The same points and some others measured another way (B), then each row and its match in B
B:
1: [  56  -91 -100    7    2   36  144  -21  -68  -91  -15   61  -88   47
   81   63   15  -54   86   25    8  -60  -12    1   72  -61   66  -10
  141  -68   49  -88   52  -54  122  -17]
2: [ -70  -17  122  114 -325   86 -151 -315  -86  193  148  184   -3   -1
   10 -231   25 -120  -70 -128  209  -71 -253   68  220  -14  -42  -17
 -172  -62 -266  215   93 -285  -95    8]
3: [   2    2 -111  -16   51   66   82  -26 -112  -33   56   90  -78  -52
  136   76  -36  -78   36  -26    4  -79   -7   42 -130 -163    6   -4
  -19  -89  -36  -75   -7 -120   55   -6]
4: [  30 -121  -16   60   39   29   97  -20  -10    4   16  -22  -82   -3
  117  137   43 -122   20  -45  101  -80   32   25   27 -199   44   14
  149 -123   13  -43   66  -96   43   19]
5: [  -6   14 -157  -97  163  140   94  -75  -84 -101  -65  338 -105 -115
  191  -11   83 -176   41   77   61 -136  -95   57  -59 -125   99  142
   88 -194  -17  -19   -2  -63   44    0]
6: [  51 -138    8   92 -240 -116  229  122  -25   -7   31 -183  -30  157
  -34   72 -126  112   95  -37 -239  137   97  101  234  124  -46 -219
   19   84   61 -181  -44   62  231 -124]
7: [-148 -306  268  198 -554 -133  -70  -87  165  466  132 -596  121  204
  -83   18  -74  -15 -128 -275  -76  231  -73  287  453  112 -324 -340
 -190  136 -246   -8  -15   76  126  126]
8: [ -12 -429  366  313 -505 -157   84  -41  293  397    4 -440   72  186
  -86  -25   45 -112 -120 -184    0  205  -30  281  707  123 -124 -242
  119   -8 -106   81   32  129  136   44]
9: [-114   66   18  -47   -3  108  -80  -74  -68   15   26  199  -51  -78
   93    3   30   -6   32  -81    0  -58  -13   43  -47 -151  -25   80
 -129  -49  -89   -6  -23 -135  -66  -98]
10: [-100  100  -23  -92  -58  -23    3   27 -156 -172   -1  119  -92  111
   -3  132   -6  213  172  -42  -84   -9  136 -110   49  -11   -5   48
  -49   92   68 -163   48 -131    5 -254]
11: [-161  188 -214 -235  160  166  -57  -95 -191  -86   -4  347  -75 -135
  203    2   13  -62   52   19  -32 -114  -99   53 -264 -120  -45  137
 -194  -85 -116  -88  -63 -104  -11  -27]
12: [ -84  149  -15  -64 -161   12  -27  -90 -209 -153   38  299  -84   88
  -19  -50  -11  169  146  -19  -30  -39   -6  -94  114   77   24   53
 -118   62  -16  -50   61 -216  -26 -262]
13: [-129  142 -284 -217  140  189  -42  -79 -201  -42   56  195  -44 -131
  202    9  -67  -64   43   -8 -103  -87 -131   92 -369 -139 -109   19
 -256  -31 -152 -133 -109  -70   65   78]
14: [ -58   14   17  -67 -154  -49   -3   14 -134 -286  -67   40 -103  296
 -137  154   59  355  290  -22  -72    3  163 -259  298   97   59   42
  129  199  200 -202  167 -115   46 -312]
15: [-109   93 -230 -148  -25  182  -51 -131 -179   46   94  148   -3 -102
  144 -112 -103  -69   13  -30 -129  -37 -210  149 -235  -43 -144  -71
 -316    2 -211  -73 -123  -61   95  106]
16: [ -61   -3   44  -83   -9  -27   90  166   -6 -257 -169  121  -93  150
  -54  163   77  287  255   13 -230   64  248 -102  251   47   81   84
  147  108  236 -228   11   65   77 -357]
17: [-101   88 -110 -136  152  166  -28 -107  -96  -53  -40  364  -84 -144
  190  -15   86 -135   25   19   65 -134  -89   52 -124 -167   38  174
  -43 -160  -82    0  -19 -108  -42  -30]
18: [-117   80 -117 -130  102  102  -37  -75 -133  -52   14  179  -78  -61
  155   87   35  -47   48  -30   41 -105  -28    8 -154 -163  -25  103
  -72  -71  -67  -77    7 -131  -20  -28]
19: [  26 -463  304  327 -537 -216  152  -29  238  382   52 -587   61  260
  -88   47  -13 -107 -107 -179   12  211  -26  251  684  147 -147 -327
  155   22  -87   17   75  115  208   98]
20: [ -70  -45   38  -19  -16   17   -3   32  -14  -72  -34  -19  -68   81
   17  166   55  109  120  -76  -43   -8  128  -50   94 -119   -2   40
   63   37   70 -124   45  -54   12 -140]
21: [ -50   98 -170  -77  -31   26   47  -27 -225  -75  115   53  -70   17
   97   84 -115   49   81  -43  -67  -45   -1   -3 -189  -75  -71  -60
 -164   24  -61 -147  -10 -162   71  -53]
22: [-100   27 -237 -261  215  310  -61 -104  -40 -164 -188  384  -55  -98
  143  -98  149  -50  144  104 -107 -109 -178   38  -54  -57   53  178
   26  -52    4  -88  -75  104   89   40]
23: [  12 -318  135  154 -377   10   55  -26  164  184  -26 -287   58  172
 -108 -101  -11   34   32  -98 -190  170  -85  184  487  152 -100 -243
   33  114  -42  -36  -40  170  218   43]
24: [ 115  -36 -107   89  -38   -9  242  -26 -134  -24   92  142  -97  -49
  142   -6  -85 -164   -2   27   35  -69  -49   92  -26  -70   74  -68
   45 -164  -38  -16    4 -148  117  -15]
25: [ -49   24 -114  -96  -13   54   67   63  -97 -129  -26   62  -56   51
   35   65  -49  139  155   -5 -216   28   60   11  -15    1  -31  -38
  -62   78   50 -195  -59   17  127 -126]
26: [  34    1 -171  -26  -30    6  151    2 -174 -100   70   21  -83   50
   86   83  -95    5   93    5  -63  -39    0    4  -73  -38   -4  -82
  -11   -9   10 -148   16 -100  141  -31]
27: [ -51   40 -226 -158  231  124   89  -80 -125  -77  -40  265 -111 -129
  261   77   67 -225   12   68  104 -159 -100   67 -192 -178   41  141
   56 -212  -52  -68    5  -76   46   77]
28: [  57   55 -163   27  -99  -45  195   21 -238  -61  166   25  -84   23
   90   57 -192    8   55  -20  -94  -14   15   43 -142  -24  -31 -154
 -126  -13  -41 -136  -22 -172  142  -66]
29: [-102 -281  259  141 -487 -214  -12 -149   81  156  -12 -362   -8  389
 -136  112  123   60   32 -134  183   93  -20  -22  726  205  -89 -108
  200   95  -19   -9  263  -48   73  -47]
30: [  18  -17  -66    9  109   55  127    6  -56  -29   10  173  -97 -106
  173   78   13 -142   10   -4   33  -86   27   76  -90 -195   65   61
   60 -176  -11  -37  -17  -99   29  -40]
31: [ -11   25  -84   24 -130   -2   63 -100 -184    8  139   51  -63   27
   80   13  -85  -42   21  -54   44  -54  -68   25  -35  -46  -39  -75
 -101  -35 -104  -37   45 -205   53  -16]
32: [ -36 -130   47   75  -79  257 -125 -160   88  211   37   92   36 -152
   77 -193   32 -163  -58 -116  -25  -33 -198  197   22 -185  -52  -38
 -141  -74 -196  122 -103  -27   -1  124]
33: [ -41    5  -72  -58 -164  -23   41   26 -153 -181   14  -56  -63  221
  -80  108  -54  272  222  -36 -166   40   89 -121  135   88  -34  -85
  -14  194   97 -221   63  -61  128 -179]
34: [  51 -128  -99  -15  -20   65  129   46  -21 -137  -67  -22  -64  105
    6   68    8   79  167   20 -139    4   37  -17  126  -10   48  -56
  145   45  121 -167    8   55  180  -48]
35: [  78 -236  185  251 -351 -153  202   26   71  146   60 -196  -23  142
  -42   16  -49  -32  -14  -91  -30  112   49  139  431   83   -8 -195
  104  -26   -9    0   39  -20  138  -92]
36: [ -76 -359  384  243 -470 -150   -3  -87  252  323  -27 -349   44  223
 -101   17  118  -46  -71 -183   85  155  -13  169  727  111  -99 -134
  146   10  -79   83  109   59   53  -24]
37: [-118  129  -60  -85  -35   57  -62 -121 -187  -41   72  224  -75  -19
  100   16   -2    5   45  -52   62  -89  -49  -18  -76  -89  -33   72
 -149  -34 -103  -27   39 -223  -52  -99]
38: [  10  -33 -243 -128    1   58  123   89 -145 -225  -25 -101  -62  160
    0  144  -88  206  237   24 -266   26   65  -66  -48   35  -37 -121
   20  171  132 -315  -22   62  245  -49]
39: [  46 -237   53  180  -71   72   24 -202   51  246  107 -104  -37  -61
  157   15   68 -357 -144 -112  306 -122 -165  134   79 -264   -4  -35
  123 -229 -172  148  103 -165   -3  237]
40: [-139   13  -20  -84  -49   83  -37 -138  -38   94  -18  215  -31  -73
  140  -69   69 -145  -36  -21   45  -41 -149  151   79  -23  -52   75
 -100 -119 -160   30  -24  -48    1    3]
41: [   2  -82  -62   34    0   36   63 -114  -74   49   62   11  -76  -14
  147   86   30 -188  -20  -46  179 -111  -70   44  -10 -171    9   11
   76 -146  -77   -2   89 -157   30   85]
42: [ -67  -63   71   75 -146   40  -66 -177  -46  147  102    4  -34    3
   78    5   35 -126  -52 -126  183  -73  -99   55   86 -143  -50   -4
  -49  -85 -160   78   86 -204  -52   43]
43: [-111 -155  150   60 -410  -74  -69 -106   16   93   13 -224   13  279
 -134   14   31  163   84 -130  -27  106  -31   -2  478  171 -122 -131
  -13  173  -40  -61  114  -26   80  -85]
44: [ -62   40 -235 -207  194  211   29 -137 -104 -134 -117  399  -94 -106
  201  -62  123 -173   70  117   52 -152 -191   47  -67  -68   75  178
   61 -162  -41  -36   -3  -18   62   55]
45: [ -11  -44    5    2  -50   24   51   59  -41 -125  -26    6  -68  100
  -21  114    1  166  164  -48 -127   14  130  -62  105  -59   25  -12
   55   76  106 -150   20  -40   70 -174]
46: [-100   43 -285 -165   35  140  -20 -117 -195    6   87  -12  -31  -25
  165   40  -80  -80   33  -27  -49  -72 -165   79 -266  -90 -147  -70
 -192    6 -153 -144  -38  -65  127  173]
47: [ 107  -96  118  156 -134  -83  219  142    3 -120  -21   58  -90   97
  -48   75  -27  133  141  -25 -137   55  207  -20  268   -5  127  -51
  162    0  164  -91   15  -50   92 -296]
48: [  64  -66 -225   48  -43   56   89 -179 -215   72  217 -111  -69   -3
  173   66 -110 -233  -48  -58  195 -148 -181   39 -225 -190  -63 -135
  -42 -112 -164  -26   91 -250  104  249]
49: [  27   39 -286 -114  207  136  187  -64 -151  -61    4  316 -104 -190
  288  -22  -18 -288  -19  107   31 -143 -161  150 -247 -136   56   62
    5 -251  -89  -48  -68  -57  120  107]
50: [ -84   65   26   -2  -26   -6    1   11 -104   -8   74   68  -70  -16
   79  130  -35   51   43 -104  -17  -27  110    7  -77 -163  -35   20
 -107  -22  -36  -77    2 -175  -42 -156]
51: [ -80   98   92   23  -65  -30   16   76  -89  -39   65  115  -70  -16
   29  115  -54  143   78 -116 -110   20  190    1  -28 -132  -17   18
 -136   15    3  -89  -37 -163  -55 -279]
52: [-103  133 -293 -269  370  267   19 -113 -127 -107 -102  521 -106 -272
  329  -35  112 -275    9  118   57 -204 -181  115 -320 -214   64  254
  -27 -265 -100  -28  -85  -36    5   82]
53: [   3 -448  245  264 -427 -104  120  -90  273  429    4 -426   71  126
    3  -55   40 -254 -171 -132   36  165 -149  349  606  107 -137 -249
  122  -84 -165   86   11  166  196  191]
54: [ -78 -456  250  164 -335  -30  -31 -176  290  354  -85 -398   53  183
  -12   10  195 -219 -106 -132  172   83 -164  210  653   47 -111 -104
  240  -56 -116   86  124  146  113  218]
55: [ -93  188 -306 -264  263  178   73 -141 -222 -154  -61  571 -128 -198
  297  -60   74 -239   25  149   90 -198 -202   74 -242  -86   74  228
  -46 -248 -104  -26  -31 -112   20   16]
56: [  24 -385  217  239 -434  -82  102  -27  213  287    6 -401   62  188
  -82  -45   -2  -56  -42 -134  -95  184  -63  232  569  136 -110 -272
   89   51  -71    3    2  155  209   76]
57: [ -17   24 -166  -62    8  101   57  -24 -141  -54   59   79  -51  -30
  105   14  -79   -8   77  -21 -112  -38  -47   55 -148  -85  -40  -59
 -112   -3  -49 -117  -56  -69  105    2]
58: [-112   11  -36  -98   17   88  -58  -93  -74  -72  -44  150  -71   33
   74   66   99   14   94  -29   56  -80  -20  -43   60  -89    5  114
   27  -26   -8  -61   69  -97  -14  -70]
59: [   8  -24 -123  -27  116  124   81  -29  -65  -19   17  145  -71 -114
  173   37   -2 -143   17   -8    1  -91  -39   87 -148 -198   26   31
    5 -138  -47  -50  -41  -72   54   34]
60: [-123  228 -320 -272  223  139   40 -162 -285 -144   -5  502 -128 -158
  290  -19   38 -205   22  117  117 -201 -194   40 -290  -84   25  200
 -109 -210 -135  -51    1 -174    5   18]
61: [ -70  -71   80   -9  -42   64  -44   81   41  -86  -66  -60  -38   99
  -55  140   47  222  178 -103 -172   41  178  -60  132 -109   -7    9
   37  126  117 -159   -2   15   30 -187]
62: [-124 -181  268  141 -311 -110  -51  -40  108  224   41 -269   12  144
  -41  117   47   30  -32 -203   42   97   74   96  374  -31 -126  -88
   -8   37  -80   -3   72  -51  -10  -77]
63: [-150  -48   20  -26 -108  175 -229 -246  -32  146   62   23    3   -9
   59  -48   81  -80  -15 -142  139  -90 -178   34   32 -161 -107   30
 -129   -8 -197   66   62 -156  -72  111]
64: [-106  -60   57   42  -80  225 -209 -296    9  234   87  159    5 -142
  123 -159   93 -241 -109 -135  215 -127 -256  129    2 -230  -55   60
 -142 -144 -276  196   23 -189 -115  159]
65: [-120   94  -76  -94   93  121  -69  -26 -110  -14   48  131  -58  -96
  135   93  -13    2   44  -88  -41  -71   34   32 -231 -231  -58   60
 -162  -31  -79  -86  -49 -135  -44  -54]
66: [-134  141 -103 -158  -56  187 -135 -193 -166  -87   -8  400  -48  -32
   56 -167   48   40  100    6  -17  -89 -182   -8    9   19   -9  108
 -179    8 -118    9   -5 -141  -29  -91]
67: [ -13   42  -30  -38   89   44  122    5  -69 -117  -63  339 -113  -73
  132   30   67  -68   65   45   15  -79   39   25   38  -95  118  140
   86 -158   37  -32    2  -89    4 -171]
68: [-133   68 -249 -189   46  264  -92 -125 -117   66   45  158   18 -150
  166 -140  -68  -91    8  -24 -181  -35 -237  193 -273  -77 -156  -50
 -325   -4 -221  -79 -178   26  106  158]
69: [  90   -1  -13  114  -49   -9  193  -11 -112  -31   86  211 -102  -67
  111  -10  -62 -110    7   -8   35  -63   16   64    4 -106   98  -16
   26 -161  -23   18    8 -191   38 -121]
70: [ -75   69   98   39  -98  -61    6   96  -96  -49   81  -15  -65   56
   -9  178  -74  209  107 -147 -124   38  237  -45   -9 -129  -44  -23
 -120   81   37 -137   -6 -166  -39 -282]
71: [ -21   76 -289 -183  293  185  136  -67 -135 -100  -60  409 -109 -222
  306  -16   46 -280    4  125   33 -167 -151  134 -265 -167   73  152
   19 -266  -71  -53  -77  -30   79   84]
72: [ -85  -70  -62  -93   22   58  -33  -57  -56 -108  -59  -41  -77  133
   40  177  107   60  139  -35   57  -70   30 -106   91 -101   -4   67
  133   34   69 -141  122  -57   45  -24]

[ 499  -30   45  312 -195  157  215   63 -208  -81 -376 -472   67  180
  127  -80  168  -45  762 -243 -346   25 -322 -273  121  691 -202  125
 -461] : 28
[ 110 -161  146  201   60 -252 -207 -220 -240   45    0   99  -10  177
  184  212  154  386   28  131  -79   -6  115 -144    3  -27 -112  113
  131] : 44
[ 298   79  115  339  -84   36   -1 -167 -435  -49 -196 -359  198 -117
  235  -20  147  -67  530 -331 -254   18 -207 -233   42  602  -20  184
 -267] : 24
[  12  263  -58  446   49  277 -128  -77 -331  301 -309  311  191  -32
  -41   86   42  -74   24 -308 -301  -72  149 -151 -354 -240  229  -11
  157] : 2
[ 352 -164  -79    7 -301 -500  451  137 -256 -166  -45 -478  121  680
  -63   -2 -213 -145  681  222   75  434 -357 -329  135  442 -408  327
   14] : 50
[ 393 -165   82  194 -117  -22  113  -45  -83 -103 -234 -308  -64  133
  230   17  185  178  502  -79 -223   12 -168 -178  184  519 -165  104
 -337] : 26
[-241  131   52 -176  204   57  -14   90  -18 -119  250  173  136  -21
  -48 -330 -364 -276 -118   70   53   88 -117  126 -237 -476  188  -47
  171] : 64
[ 115  -87   22  165 -124 -244  216  -82 -276  -62  -17 -324  143   14
  160  -62   24    0  437 -153  -38  372 -170  -90  174  420 -118  144
 -115] : 30
[ 299 -235 -107  168 -221 -110  257  224   27   27 -275 -104 -180  560
  -93   48  146  323  391  202 -233  277  -76  -98  181  122 -415  -36
  -96] : 13
[-147   62 -106 -252   62   73  173  171  240 -139   98  182  -65    2
  -32 -299 -366 -274  -95   94   19   94 -100  170 -141 -393  221 -119
   78] : 18
[ 213  -70  -70  200 -220 -201  489  190 -277  -19 -126 -439  245  453
 -118 -152 -118 -192  731  -90  -39  561 -335 -219  105  384 -320  192
 -102] : 51
[ -25   29   24 -195  106  169   -4  214  158 -189   78   97  -99  127
  -57 -309 -199  -77  -12  195 -123  -47 -163  130 -105 -332   13 -142
  -39] : 25
[ -21  -18   86   49  137  142 -298   16  -31  -34    4  235 -163  -16
   66  -64  133  342 -176  149 -265 -136   71  129  -37 -298  -46 -186
   17] : 23
[-182  100 -184 -281    6   28  273  185  241 -138   97  172  -41  -38
  -46 -313 -440 -379  -93   47   66  183 -103  182 -142 -381  274 -108
  114] : 62
[ -30   30 -142  -65   67   74  -82 -218  320   44 -156  543 -263 -264
  288  162 -138    3 -433  -26  -58 -339  300   49 -217 -376  563  -82
  156] : 29
[ 176   43 -113  321  -99   29   45  -52 -163  190 -325  156   20  167
   26  175   53   52  148 -115 -217    5  103 -191 -145  -21   64   45
   87] : 60
[-170  111 -182  283  -24   15 -117 -149 -178  250 -166  416  -64 -292
   96  147  133  228 -291 -199 -208  140  332  129  -82 -270  226 -168
  236] : 5
[-293  -49   18 -344  222  -91 -187 -170  316 -176  281  444 -245 -366
  287 -102 -227   83 -573  182  107 -143  189  311  -71 -533  423 -162
  193] : 54
[  39  253   59  134  163  345 -107   60 -132   51 -117  206  200  105
  -84 -163 -222 -324   73 -102 -190 -234  -91 -150 -434 -342  239   26
   66] : 12
[ 167 -439   56  -50  -52 -374  161 -159  249 -117    8  -40 -251  135
  346  145   87  401  120  181   71  152   68  -12  301  169  -79   58
  -99] : 72
[ -99  142  -42   73   87  147    9   78  -71   68  -32  227  101   49
  -82 -146 -173 -148  -27  -54 -114   65   -4   17 -246 -374  148  -63
  140] : 40
[   9   44   45  425  135  282 -168    6 -156  303 -260  345   81  141
  -67   66  178  228    8 -128 -310  -28  182  -74 -233 -373   28 -107
   88] : 66
[ -39  166 -113 -251   13   55  -81   -4   99 -221   53  189 -184 -223
  139 -151 -255 -186 -232   96 -103 -203  -38  138 -136 -196  305  -92
   62] : 19
[ -54  348  -84  -67   34  162 -125   -2 -204 -123    9  125   67 -234
   31 -194 -270 -365  -98  -94 -157 -165 -108   29 -285 -164  314  -24
  104] : 35
[ 241 -432  123 -146 -126 -689  230   53 -111 -267  221 -391  -43  719
   56   25  -94  289  448  524  179  411 -257 -180  298  253 -569  263
   55] : 61
[ -70  232  -82   -9   26  137 -123   -2 -140  -63  -18  176  -19 -201
   38 -139 -129 -139 -125  -56 -190  -81  -22   89 -179 -189  220  -96
   83] : 49
[  96  126 -143 -172  -44  245  163  258  210 -162 -120   79 -135  118
  -72 -272 -273 -277   87   82 -182  -89 -185   55 -149 -194  122 -124
  -86] : 21
[ 153  -89 -196  110 -243 -334  153 -153 -105   14 -178   21 -155   25
  199  227   27  154   74   -1  -70  173  105  -82  128  226   30   78
   94] : 41
[ 147 -111 -367  199 -280  128  348  265  253  174 -471  191 -342  213
  -97   49  168  273  118  -13 -344  292  134  119  151  -69 -112 -277
  -80] : 7
[-182  -48 -172  225  -17    2   34  -24   29  244 -153  400 -131 -110
   28   85  133  316 -226 -102 -166  282  308  191   13 -362  107 -226
  178] : 16
[ 214 -164  -50  158 -191  -85  572  204  -50  -49 -157 -459  158  297
  -27 -235  -60 -154  750 -175  -52  561 -332 -111  210  442 -245   93
 -290] : 70
[ -57   87 -129  -74   29  166  148  152  182  -17  -80  231  -53   61
  -57 -184 -251 -212  -42    7  -90   24  -30   77 -190 -358  211 -113
   61] : 10
